[[  3  20   0  -8  -1]
 [ 23  -1   9  35   4]
 [ 12 -14  41  17 -12]
 [ 42  35 -35   1 -16]]
->
[[ 23  -1   9]
 [ 12 -14  41]]

[[ -1  -2   2]
 [ -7  -5   0]
 [ -2  -1   6]
 [  1  -2 -36]]
->
[[-7 -5  0]
 [-2 -1  6]]

[[-26 -16 -44]
 [ 10   5  -3]
 [ -5  -5 -18]
 [ 21  12  -4]]
->
[[ 10   5  -3]
 [ -5  -5 -18]]

[[ 46  18 -47  16  -7]
 [ 46  18 -46  21  -7]
 [ 46  23 -46   4  -2]]
->
[[ 46  18 -46]
 [ 46  23 -46]]

[[ 37  -9  -6  46   5]
 [ 39   5   0  43  -5]
 [ 32 -14  -6  39 -25]]
->
[[ 39   5   0]
 [ 32 -14  -6]]

[[ -9 -46  24   0  -5]
 [ 27 -26 -13   2  21]
 [ 10 -45 -15  -3  -5]]
->
[[ 27 -26 -13]
 [ 10 -45 -15]]

[[ -3  35  -3]
 [ 35  46  16]
 [ 19  -8 -32]
 [-36  12  15]]
->
[[ 35  46  16]
 [ 19  -8 -32]]
---
[[ 14 -22  15  14  14  14  20]
 [ 18 -17  14 -10 -36 -23  39]
 [-28  -6   8  15  -2 -11   2]
 [  2  11   4 -34  17  -4  -5]
 [-19   1 -14  -2 -24 -21  32]
 [ -7  12 -10  11   2 -30  -5]
 [-16  -8  -5   5  11  -6  -1]]
->
[[-16  -8  -5   5  11  -6  -1]
 [ 14 -22  15  14  14  14  20]
 [ 18 -17  14 -10 -36 -23  39]
 [-28  -6   8  15  -2 -11   2]
 [  2  11   4 -34  17  -4  -5]
 [-19   1 -14  -2 -24 -21  32]
 [ -7  12 -10  11   2 -30  -5]]

[[-20  -5 -18 -32 -28   2  14  -3 -28  29   3]
 [-18  -1 -24 -32 -38   3  19  -3 -41  37   7]]
->
[[-18  -1 -24 -32 -38   3  19  -3 -41  37   7]
 [-20  -5 -18 -32 -28   2  14  -3 -28  29   3]]

[[  1  -5  35   9 -15 -11  25  -4   3]
 [-41 -28   4 -22   1   3 -12 -14 -16]
 [ -2  -2  11 -15   9 -25  -9   0  -7]
 [-17  30  29 -39 -28  11 -19 -13  25]
 [-16 -13 -10  18  -3 -17  15   3  12]]
->
[[-16 -13 -10  18  -3 -17  15   3  12]
 [  1  -5  35   9 -15 -11  25  -4   3]
 [-41 -28   4 -22   1   3 -12 -14 -16]
 [ -2  -2  11 -15   9 -25  -9   0  -7]
 [-17  30  29 -39 -28  11 -19 -13  25]]

[[-12  -1  -2  -4  24   8  13 -24]
 [-20   0  -2  -6  47  11  21 -39]
 [  9   1   1   3 -37  -6  -9  18]
 [ -4   0   0  -1   1   3   4  -8]
 [  8   0   1   2 -35  -5 -10  16]]
->
[[  8   0   1   2 -35  -5 -10  16]
 [-12  -1  -2  -4  24   8  13 -24]
 [-20   0  -2  -6  47  11  21 -39]
 [  9   1   1   3 -37  -6  -9  18]
 [ -4   0   0  -1   1   3   4  -8]]

[[  6 -24   0   3  -3]
 [ 17   7   0   3  -6]
 [ -6  37   0   2   1]
 [ -1 -26   0   2   0]
 [ 11 -27   0   3  -4]
 [ 17  -9   0   3  -6]
 [  4  -3   0   2  -2]
 [ 11 -11   0   3  -4]
 [-10  20  -1   1   3]
 [ -8  27   0   1   2]]
->
[[ -8  27   0   1   2]
 [  6 -24   0   3  -3]
 [ 17   7   0   3  -6]
 [ -6  37   0   2   1]
 [ -1 -26   0   2   0]
 [ 11 -27   0   3  -4]
 [ 17  -9   0   3  -6]
 [  4  -3   0   2  -2]
 [ 11 -11   0   3  -4]
 [-10  20  -1   1   3]]

[[ -9   1  -2  -1  -1   4  -4  -4   3 -37   2  -4]
 [  2   2   5  13  -8   4   0   1  -4   6   3   0]
 [  8   0  -9   3   4   4  -2   2   8  29  -2   7]
 [ -3   0  -1   1   4   4   2  -2   3 -13   5 -10]
 [ -8   6   0   6  -5   4   1  -7   3 -33  -6  -2]
 [ -5   0 -10  -6  -4   4   2  -6  -8 -22  11   5]
 [ -3  -1   2  -4   0   4  -7   8   6 -13   2   3]]
->
[[ -3  -1   2  -4   0   4  -7   8   6 -13   2   3]
 [ -9   1  -2  -1  -1   4  -4  -4   3 -37   2  -4]
 [  2   2   5  13  -8   4   0   1  -4   6   3   0]
 [  8   0  -9   3   4   4  -2   2   8  29  -2   7]
 [ -3   0  -1   1   4   4   2  -2   3 -13   5 -10]
 [ -8   6   0   6  -5   4   1  -7   3 -33  -6  -2]
 [ -5   0 -10  -6  -4   4   2  -6  -8 -22  11   5]]

[[ 35 -47  10  33  16  21]
 [ 34 -46  13  42  15  19]]
->
[[ 34 -46  13  42  15  19]
 [ 35 -47  10  33  16  21]]
